Here is a tiny trained network, its code and every weight. The questions are about switching its units off for an input and a class, where a switched-off unit gives its printed mean instead of its output.

import numpy as np


def w(rows, s, z=0):
    codes = np.array(rows[::2]) - 128.0
    scale = np.full(codes.shape[1], s)
    scale[-1] = z or s
    return codes * scale


def norm(h):
    return h / np.sqrt((h * h).mean(-1, keepdims=True) + 1e-5)


def f(y):
    return y / 2 * (1 + np.tanh(0.7978845608 * (y + 0.044715 * y**3)))


def log_softmax(a):
    a = a - a.max(-1, keepdims=True)
    return a - np.log(np.exp(a).sum(-1, keepdims=True))


def net(x, mask):
    res = np.array(x, float).reshape(1, 2) / 4 @ E
    u = 0
    for l in range(3):
        y = f(norm(res) @ A[l][:, :-1].T + A[l][:, -1])
        res = res + np.where(mask[u : u + 8], y, B[l][:, -1]) @ B[l][:, :-1]
        u += 8
    return log_softmax(norm(res)[-1] @ U[:, :-1].T + U[:, -1])


A, B = {}, {}
E = w([
[143,254,68,93,137,252],'x0',
[209,73,32,19,56,215],'x1',
],0.0069)
A[0] = w([
[235,208,30,3,106,89,91],'0.n0',
[177,58,129,140,92,76,139],'0.n1',
[147,39,185,76,132,61,141],'0.n2',
[122,20,135,177,148,70,4],'0.n3',
[6,218,152,145,135,120,101],'0.n4',
[168,184,42,144,98,172,55],'0.n5',
[107,155,76,69,237,124,215],'0.n6',
[189,61,66,115,207,171,68],'0.n7',
],0.0067,0.003)
B[0] = w([
[69,217,4,80,51,133,254],'0.n0',
[157,85,112,103,207,101,182],'0.n1',
[131,97,122,74,134,69,204],'0.n2',
[27,60,205,98,96,176,183],'0.n3',
[179,104,145,117,194,253,212],'0.n4',
[62,105,100,114,114,54,193],'0.n5',
[125,82,140,167,112,155,181],'0.n6',
[146,211,100,168,141,88,158],'0.n7',
],0.0068,0.0054)
A[1] = w([
[101,198,153,174,167,133,183],'1.n0',
[179,102,58,101,96,99,90],'1.n1',
[151,175,110,98,102,156,99],'1.n2',
[110,171,100,162,76,126,1],'1.n3',
[201,186,112,142,88,139,152],'1.n4',
[147,89,152,129,144,136,22],'1.n5',
[90,138,144,94,134,58,172],'1.n6',
[79,136,140,248,183,130,195],'1.n7',
],0.013,0.0025)
B[1] = w([
[215,120,155,146,132,225,210],'1.n0',
[173,205,137,251,236,139,232],'1.n1',
[98,27,152,108,125,77,214],'1.n2',
[60,129,138,100,62,128,171],'1.n3',
[116,64,254,86,97,64,192],'1.n4',
[116,107,200,111,90,122,146],'1.n5',
[174,157,100,76,110,117,189],'1.n6',
[192,122,62,121,79,194,254],'1.n7',
],0.0075,0.0068)
A[2] = w([
[112,80,189,112,178,137,138],'2.n0',
[4,126,61,84,68,175,42],'2.n1',
[40,147,87,92,65,141,94],'2.n2',
[143,95,137,149,187,99,85],'2.n3',
[68,72,143,44,165,41,7],'2.n4',
[174,83,149,153,165,107,73],'2.n5',
[159,114,148,75,76,149,184],'2.n6',
[129,77,113,125,102,147,215],'2.n7',
],0.012,0.0022)
B[2] = w([
[199,142,173,98,86,115,174],'2.n0',
[53,136,119,166,129,124,254],'2.n1',
[24,201,173,203,120,200,233],'2.n2',
[108,175,72,133,77,138,154],'2.n3',
[59,10,131,2,201,240,219],'2.n4',
[87,194,127,142,95,85,173],'2.n5',
[94,123,147,163,150,27,186],'2.n6',
[51,208,113,141,110,55,173],'2.n7',
],0.0077,0.0085)
U = w([
[193,145,211,180,50,37,3],'0',
[230,127,157,170,149,240,210],'1',
[214,170,6,145,170,66,88],'2',
[112,46,152,34,139,102,193],'3',
[13,186,105,176,104,153,136],'4',
],0.015,0.0034)

Each question gives the input, the list of numbers given to net, and the class t.
The units are the neurons (one row each of A and B). Each row of codes is followed by its name. A weight is (code - 128) times the scale printed after its matrix; where a second scale follows, it is the last column's (A, B and U).
mask holds one flag per neuron, layer by layer. A switched-off neuron (its flag False) gives its mean, the last column of its row in B, instead of its output. The means were averaged over made-up inputs and are rounded, as every weight is.
A unit's drop is (log p(t) with every unit on - log p(t) with that unit switched off) / (log p(t) with every unit on - log p(t) with every unit switched off).
The circuit of an input: a set's keep is (log p(t) with only the set's units on - log p(t) with every unit switched off) / (log p(t) with every unit on - log p(t) with every unit switched off). Starting from the 12 units with the biggest drops (on a tie, the unit counted first), units are removed one at a time, each time the one whose removal leaves the highest keep (on an exact tie, the one counted first), for as long as the keep stays at least 0.8.
circuit, biggest first: the units of the circuit, biggest drop first
unit that matters most: the unit with the biggest drop
k most important neurons: the k neurons with the biggest drops, biggest first
k most important neurons of layer l: the k neurons of layer l with the biggest drops, biggest first
drop when u is switched off: that unit's drop, to one decimal
input [-3,-3], class 3: circuit, biggest first => 1.n1, 2.n4
input [2,-1], class 1: unit that matters most => 0.n0
input [-3,-4], class 0: 2 most important neurons of layer 1 => 1.n7, 1.n2
input [-7,-8], class 0: 4 most important neurons => 1.n7, 0.n5, 1.n2, 0.n0
input [-6,-7], class 0: 4 most important neurons of layer 1 => 1.n7, 1.n2, 1.n4, 1.n3
input [-8,-7], class 3: 3 most important neurons => 1.n1, 2.n4, 0.n2
input [-1,-2], class 0: 2 most important neurons => 0.n0, 2.n4
input [-8,8], class 2: 2 most important neurons of layer 1 => 1.n1, 1.n4
input [-2,-4], class 0: 3 most important neurons of layer 0 => 0.n0, 0.n7, 0.n3
input [-1,3], class 2: 2 most important neurons => 1.n1, 2.n2
input [-8,-8], class 3: 2 most important neurons of layer 0 => 0.n2, 0.n3
input [-1,4], class 2: 2 most important neurons => 1.n1, 0.n3
input [0,8], class 4: 2 most important neurons => 0.n0, 1.n0
input [8,-8], class 1: drop when 1.n2 is switched off => 0.0
input [2,8], class 4: drop when 0.n0 is switched off => 4.2
input [-7,-4], class 3: drop when 2.n4 is switched off => 0.1
input [-4,-7], class 0: unit that matters most => 1.n1
